Below is a small trained network, with its code and all its weights. Each question gives an input and a class and asks what happens when units are switched off, that is, made to give their printed mean instead of their output.

import numpy as np


def w(rows, s, z=0):
    codes = np.array(rows[::2]) - 128.0
    scale = np.full(codes.shape[1], s)
    scale[-1] = z or s
    return codes * scale


def f(y):
    return y / 2 * (1 + np.tanh(0.7978845608 * (y + 0.044715 * y**3)))


def log_softmax(a):
    a = a - a.max(-1, keepdims=True)
    return a - np.log(np.exp(a).sum(-1, keepdims=True))


def net(x, mask):
    res = np.array(x, float).reshape(1, 6) / 4 @ E
    y = f(res @ A[0][:, :-1].T + A[0][:, -1])
    res = res + np.where(mask, y, B[0][:, -1]) @ B[0][:, :-1]
    return log_softmax(res[-1] @ U[:, :-1].T + U[:, -1])


A, B = {}, {}
E = w([
[180,175,248,198],'x0',
[124,130,128,126],'x1',
[129,128,127,132],'x2',
[253,180,115,29],'x3',
[128,121,128,128],'x4',
[165,41,214,91],'x5',
],0.0064)
A[0] = w([
[169,136,168,207,71],'neuron 0',
[67,26,71,95,52],'neuron 1',
[22,131,176,189,110],'neuron 2',
[86,223,102,161,146],'neuron 3',
[82,206,105,140,91],'neuron 4',
[199,8,177,59,233],'neuron 5',
[150,187,156,174,230],'neuron 6',
[191,223,97,81,120],'neuron 7',
[6,97,161,167,50],'neuron 8',
[69,228,78,128,157],'neuron 9',
[149,197,205,162,85],'neuron 10',
[165,110,117,78,117],'neuron 11',
[195,157,118,86,83],'neuron 12',
[216,175,134,38,47],'neuron 13',
[119,132,173,180,66],'neuron 14',
[185,105,132,151,254],'neuron 15',
[82,205,120,127,219],'neuron 16',
[75,120,77,21,94],'neuron 17',
[130,70,34,99,105],'neuron 18',
[154,228,102,117,229],'neuron 19',
[156,167,157,202,121],'neuron 20',
[136,10,165,81,112],'neuron 21',
[72,68,39,51,151],'neuron 22',
[112,178,186,172,117],'neuron 23',
],0.011,0.0066)
B[0] = w([
[158,194,117,127,149],'neuron 0',
[149,207,111,59,173],'neuron 1',
[91,143,105,192,201],'neuron 2',
[137,108,178,137,186],'neuron 3',
[106,120,200,75,152],'neuron 4',
[120,71,125,110,254],'neuron 5',
[208,106,78,146,212],'neuron 6',
[57,127,152,152,209],'neuron 7',
[43,168,146,170,187],'neuron 8',
[182,110,234,141,200],'neuron 9',
[166,191,76,104,169],'neuron 10',
[109,125,157,123,155],'neuron 11',
[1,199,117,175,168],'neuron 12',
[35,212,122,169,199],'neuron 13',
[140,210,111,160,138],'neuron 14',
[136,76,73,148,211],'neuron 15',
[137,15,163,106,201],'neuron 16',
[167,165,95,142,177],'neuron 17',
[172,164,140,119,176],'neuron 18',
[113,59,122,187,231],'neuron 19',
[180,150,137,136,163],'neuron 20',
[135,112,218,108,180],'neuron 21',
[184,132,107,108,221],'neuron 22',
[124,142,81,75,161],'neuron 23',
],0.0076,0.0086)
U = w([
[9,206,140,142,66],'0',
[132,101,127,135,251],'1',
[129,101,112,138,220],'2',
[138,114,141,127,190],'3',
[195,223,127,108,2],'4',
[130,86,198,123,4],'5',
],0.012,0.0042)

Each question gives the input, the list of numbers given to net, and the class t.
The units are the neurons (one row each of A and B). Each row of codes is followed by its name. A weight is (code - 128) times the scale printed after its matrix; where a second scale follows, it is the last column's (A, B and U).
mask holds one flag per neuron, in row order. A switched-off neuron (its flag False) gives its mean, the last column of its row in B, instead of its output. The means were averaged over made-up inputs and are rounded, as every weight is.
A unit's drop is (log p(t) with every unit on - log p(t) with that unit switched off) / (log p(t) with every unit on - log p(t) with every unit switched off).
The circuit of an input: a set's keep is (log p(t) with only the set's units on - log p(t) with every unit switched off) / (log p(t) with every unit on - log p(t) with every unit switched off). Starting from the 12 units with the biggest drops (on a tie, the unit counted first), units are removed one at a time, each time the one whose removal leaves the highest keep (on an exact tie, the one counted first), for as long as the keep stays at least 0.8.
circuit, biggest first: the units of the circuit, biggest drop first
most important unit: the unit with the biggest drop
k most important neurons: the k neurons with the biggest drops, biggest first
drop of u: that unit's drop, to one decimal
input [5,-5,7,8,-6,-5], class 0: circuit, biggest first : [neuron 13; neuron 7]
input [2,1,-3,-7,2,0], class 0: circuit, biggest first : [neuron 8]
input [6,0,-5,0,1,-7], class 5: 2 most important neurons : [neuron 16; neuron 9]
input [-8,7,-7,7,6,6], class 4: circuit, biggest first : [neuron 17; neuron 18]
input [-1,-3,-7,-7,-3,-8], class 5: circuit, biggest first : [neuron 9; neuron 16]
input [-6,4,-4,5,2,4], class 4: circuit, biggest first : [neuron 17; neuron 16]
input [3,1,6,7,0,7], class 0: 2 most important neurons : [neuron 13; neuron 12]
input [5,3,0,2,-2,-7], class 5: 3 most important neurons : [neuron 9; neuron 16; neuron 3]
input [3,-8,6,8,-4,-3], class 0: 3 most important neurons : [neuron 13; neuron 12; neuron 7]
input [5,1,3,-7,3,5], class 0: circuit, biggest first : [neuron 8; neuron 2]
input [-5,1,2,-3,0,0], class 4: 2 most important neurons : [neuron 1; neuron 19]
input [8,2,6,-2,4,7], class 4: 2 most important neurons : [neuron 10; neuron 0]
input [8,-5,6,-8,-6,6], class 0: 2 most important neurons : [neuron 8; neuron 2]
input [8,-6,-7,-1,-1,-8], class 4: most important unit : neuron 10
input [-7,-4,1,-5,1,0], class 4: 2 most important neurons : [neuron 1; neuron 22]
input [0,8,6,-8,-2,1], class 0: drop of neuron 8 : 0.3
input [-1,1,-7,-7,3,3], class 0: drop of neuron 2 : 0.1
input [-6,-1,3,-1,-2,-2], class 4: drop of neuron 9 : 0.0
input [6,-1,-5,-3,0,-3], class 4: drop of neuron 5 : 0.3
input [0,3,-6,-6,-3,4], class 0: most important unit : neuron 8
